Below is a small trained network, with its code and all its weights. Each question gives an input and a class and asks what happens when units are switched off, that is, made to give their printed mean instead of their output.

import numpy as np


def w(rows, s, z=0):
    codes = np.array(rows[::2]) - 128.0
    scale = np.full(codes.shape[1], s)
    scale[-1] = z or s
    return codes * scale


def norm(h):
    return h / np.sqrt((h * h).mean(-1, keepdims=True) + 1e-5)


def f(y):
    return y / 2 * (1 + np.tanh(0.7978845608 * (y + 0.044715 * y**3)))


def log_softmax(a):
    a = a - a.max(-1, keepdims=True)
    return a - np.log(np.exp(a).sum(-1, keepdims=True))


def net(x, mask):
    res = np.array(x, float).reshape(1, 8) / 4 @ E
    u = 0
    for l in range(4):
        y = f(norm(res) @ A[l][:, :-1].T + A[l][:, -1])
        res = res + np.where(mask[u : u + 6], y, B[l][:, -1]) @ B[l][:, :-1]
        u += 6
    return log_softmax(norm(res)[-1] @ U[:, :-1].T + U[:, -1])


A, B = {}, {}
E = w([
[114,125,137,127,33,119,78,131,45,234],'x0',
[129,129,129,127,127,125,129,127,128,127],'x1',
[126,129,130,125,133,122,127,128,129,133],'x2',
[127,128,126,128,128,130,128,129,128,128],'x3',
[129,129,127,128,125,129,126,129,125,125],'x4',
[125,137,81,27,120,210,168,208,156,152],'x5',
[130,128,125,130,126,129,130,131,125,126],'x6',
[254,52,133,72,155,123,68,100,111,132],'x7',
],0.008)
A[0] = w([
[116,155,136,137,197,116,162,138,190,38,189],'0.n1',
[227,99,124,51,144,139,79,112,120,136,6],'0.n2',
[255,102,116,132,164,96,65,99,96,127,29],'0.n3',
[127,118,140,243,152,91,92,59,128,62,173],'0.n4',
[221,93,119,100,207,121,133,118,174,37,59],'0.n5',
[134,113,152,241,110,64,81,84,101,125,83],'0.n6',
],0.012,0.0024)
B[0] = w([
[178,29,108,121,100,123,149,53,111,129,244],'0.n1',
[231,110,24,108,144,164,97,163,105,175,224],'0.n2',
[27,75,233,130,44,101,142,63,164,92,240],'0.n3',
[158,101,166,184,53,122,182,224,122,204,245],'0.n4',
[115,249,163,130,206,132,101,213,150,99,253],'0.n5',
[143,177,62,74,223,138,83,67,111,77,236],'0.n6',
],0.012)
A[1] = w([
[147,133,141,95,93,138,105,117,182,95,130],'1.n1',
[160,67,98,126,167,109,252,100,120,114,86],'1.n2',
[94,201,71,190,211,97,147,90,99,100,72],'1.n3',
[129,202,125,170,176,133,193,160,115,101,2],'1.n4',
[101,78,80,49,160,155,172,70,212,36,38],'1.n5',
[139,68,111,185,101,91,145,157,169,138,49],'1.n6',
],0.011,0.0028)
B[1] = w([
[140,130,120,149,167,129,201,105,90,126,176],'1.n1',
[142,90,51,188,126,219,196,94,189,97,255],'1.n2',
[214,255,61,182,87,56,149,104,92,141,182],'1.n3',
[94,38,166,37,79,125,35,72,81,136,180],'1.n4',
[103,189,68,143,204,95,104,74,144,30,228],'1.n5',
[228,161,157,11,105,167,81,153,115,155,178],'1.n6',
],0.0076,0.0064)
A[2] = w([
[82,149,65,120,169,175,125,177,172,140,70],'2.n1',
[89,92,110,153,89,98,97,62,119,110,97],'2.n2',
[64,233,106,131,137,112,127,201,92,168,86],'2.n3',
[125,117,81,69,116,152,148,99,95,111,107],'2.n4',
[92,78,126,126,163,112,82,2,118,86,7],'2.n5',
[37,79,130,112,90,157,155,198,114,213,17],'2.n6',
],0.014,0.0015)
B[2] = w([
[107,126,120,94,143,140,109,83,125,87,213],'2.n1',
[176,140,129,55,160,140,77,119,116,115,196],'2.n2',
[103,191,138,123,162,90,149,103,123,117,227],'2.n3',
[134,124,182,188,137,86,119,119,147,121,216],'2.n4',
[8,116,174,74,77,150,135,100,105,131,254],'2.n5',
[58,103,134,94,133,135,192,206,139,169,213],'2.n6',
],0.014,0.007)
A[3] = w([
[165,185,159,208,159,135,197,157,174,91,88],'3.n1',
[74,148,244,229,107,60,143,203,208,90,4],'3.n2',
[222,2,20,170,48,142,156,200,98,239,77],'3.n3',
[39,173,151,181,52,128,131,120,112,107,37],'3.n4',
[24,172,81,165,108,108,147,36,118,65,80],'3.n5',
[216,74,99,191,39,175,175,138,119,197,85],'3.n6',
],0.011,0.0018)
B[3] = w([
[97,102,103,104,79,129,96,108,120,170,179],'3.n1',
[155,134,173,254,119,187,119,157,98,110,191],'3.n2',
[193,20,54,141,106,56,132,139,166,208,247],'3.n3',
[159,118,148,81,163,78,95,143,158,102,160],'3.n4',
[155,99,111,188,91,150,167,136,133,150,224],'3.n5',
[104,121,109,44,155,115,89,202,132,182,213],'3.n6',
],0.017,0.011)
U = w([
[181,43,55,103,119,85,119,167,160,222,255],'0',
[163,253,72,179,129,55,137,70,86,149,135],'1',
[174,135,210,250,122,182,88,173,121,105,109],'2',
[71,103,199,48,81,111,70,37,97,113,81],'3',
[103,83,68,183,128,191,210,40,177,53,95],'4',
[8,172,158,119,158,118,216,206,142,156,59],'5',
[189,199,85,48,247,170,60,159,167,50,36],'6',
],0.011,0.0019)

Each question gives the input, the list of numbers given to net, and the class t.
The units are the neurons (one row each of A and B). Each row of codes is followed by its name. A weight is (code - 128) times the scale printed after its matrix; where a second scale follows, it is the last column's (A, B and U).
mask holds one flag per neuron, layer by layer. A switched-off neuron (its flag False) gives its mean, the last column of its row in B, instead of its output. The means were averaged over made-up inputs and are rounded, as every weight is.
A unit's drop is (log p(t) with every unit on - log p(t) with that unit switched off) / (log p(t) with every unit on - log p(t) with every unit switched off).
The circuit of an input: a set's keep is (log p(t) with only the set's units on - log p(t) with every unit switched off) / (log p(t) with every unit on - log p(t) with every unit switched off). Starting from the 12 units with the biggest drops (on a tie, the unit counted first), units are removed one at a time, each time the one whose removal leaves the highest keep (on an exact tie, the one counted first), for as long as the keep stays at least 0.8.
circuit, biggest first: the units of the circuit, biggest drop first
most important unit: the unit with the biggest drop
top k neurons: the k neurons with the biggest drops, biggest first
top k neurons in layer l: the k neurons of layer l with the biggest drops, biggest first
input [3,1,6,1,-5,-3,-5,4], class 3: circuit, biggest first : 0.n3
input [3,2,5,7,-2,-4,-5,-6], class 1: circuit, biggest first : 0.n6; 1.n3
input [-1,-7,6,5,-5,7,3,2], class 6: top 2 neurons : 0.n4; 0.n1
input [7,3,6,-4,-3,3,2,-6], class 5: top 3 neurons : 0.n6; 0.n1; 2.n6
input [-8,-8,0,-3,-4,-8,-1,1], class 2: top 2 neurons : 0.n5; 0.n2
input [4,1,-1,2,1,3,3,0], class 5: top 2 neurons : 0.n6; 0.n1
input [1,-7,-1,1,-8,2,-2,-6], class 5: top 4 neurons : 0.n1; 0.n6; 0.n5; 2.n6
input [-4,2,8,-5,-5,-1,1,4], class 2: top 2 neurons : 0.n5; 0.n3
input [0,6,-4,-5,3,-6,5,2], class 2: top 3 neurons : 0.n4; 0.n1; 0.n3
input [-6,6,4,-4,3,-7,-4,1], class 2: top 3 neurons in layer 0 : 0.n5; 0.n2; 0.n4
input [2,-4,5,-7,2,5,6,0], class 5: top 4 neurons : 0.n1; 0.n6; 0.n4; 1.n5
input [5,-1,3,-8,8,-8,-1,-4], class 1: top 2 neurons : 0.n6; 0.n1
input [6,0,0,-3,1,3,-6,0], class 5: top 2 neurons : 0.n6; 0.n1
input [-4,-7,-5,-4,-5,2,-1,3], class 6: circuit, biggest first : 0.n5
input [-4,-1,-6,0,-4,-8,1,7], class 2: top 3 neurons : 0.n5; 0.n4; 0.n3
input [-2,-1,2,-3,5,-2,-6,4], class 2: top 2 neurons : 0.n5; 0.n3
input [2,0,-5,-8,6,-2,-7,-5], class 1: top 2 neurons in layer 0 : 0.n1; 0.n6
input [-8,-3,-4,4,-3,-1,8,5], class 2: top 2 neurons in layer 0 : 0.n5; 0.n6
input [1,3,-4,7,3,-8,0,0], class 1: top 2 neurons in layer 1 : 1.n2; 1.n3
input [0,-2,4,-2,-6,-4,-3,6], class 2: top 4 neurons in layer 0 : 0.n5; 0.n1; 0.n4; 0.n3
input [7,-6,-3,-1,-5,-1,2,4], class 3: most important unit : 0.n4
input [4,-8,-6,8,-2,-7,8,-7], class 1: top 2 neurons in layer 0 : 0.n6; 0.n1
input [7,-5,-2,4,-5,3,-6,0], class 5: top 3 neurons in layer 0 : 0.n6; 0.n1; 0.n2
input [-7,-2,5,7,-1,6,-4,2], class 6: top 2 neurons in layer 0 : 0.n5; 0.n3
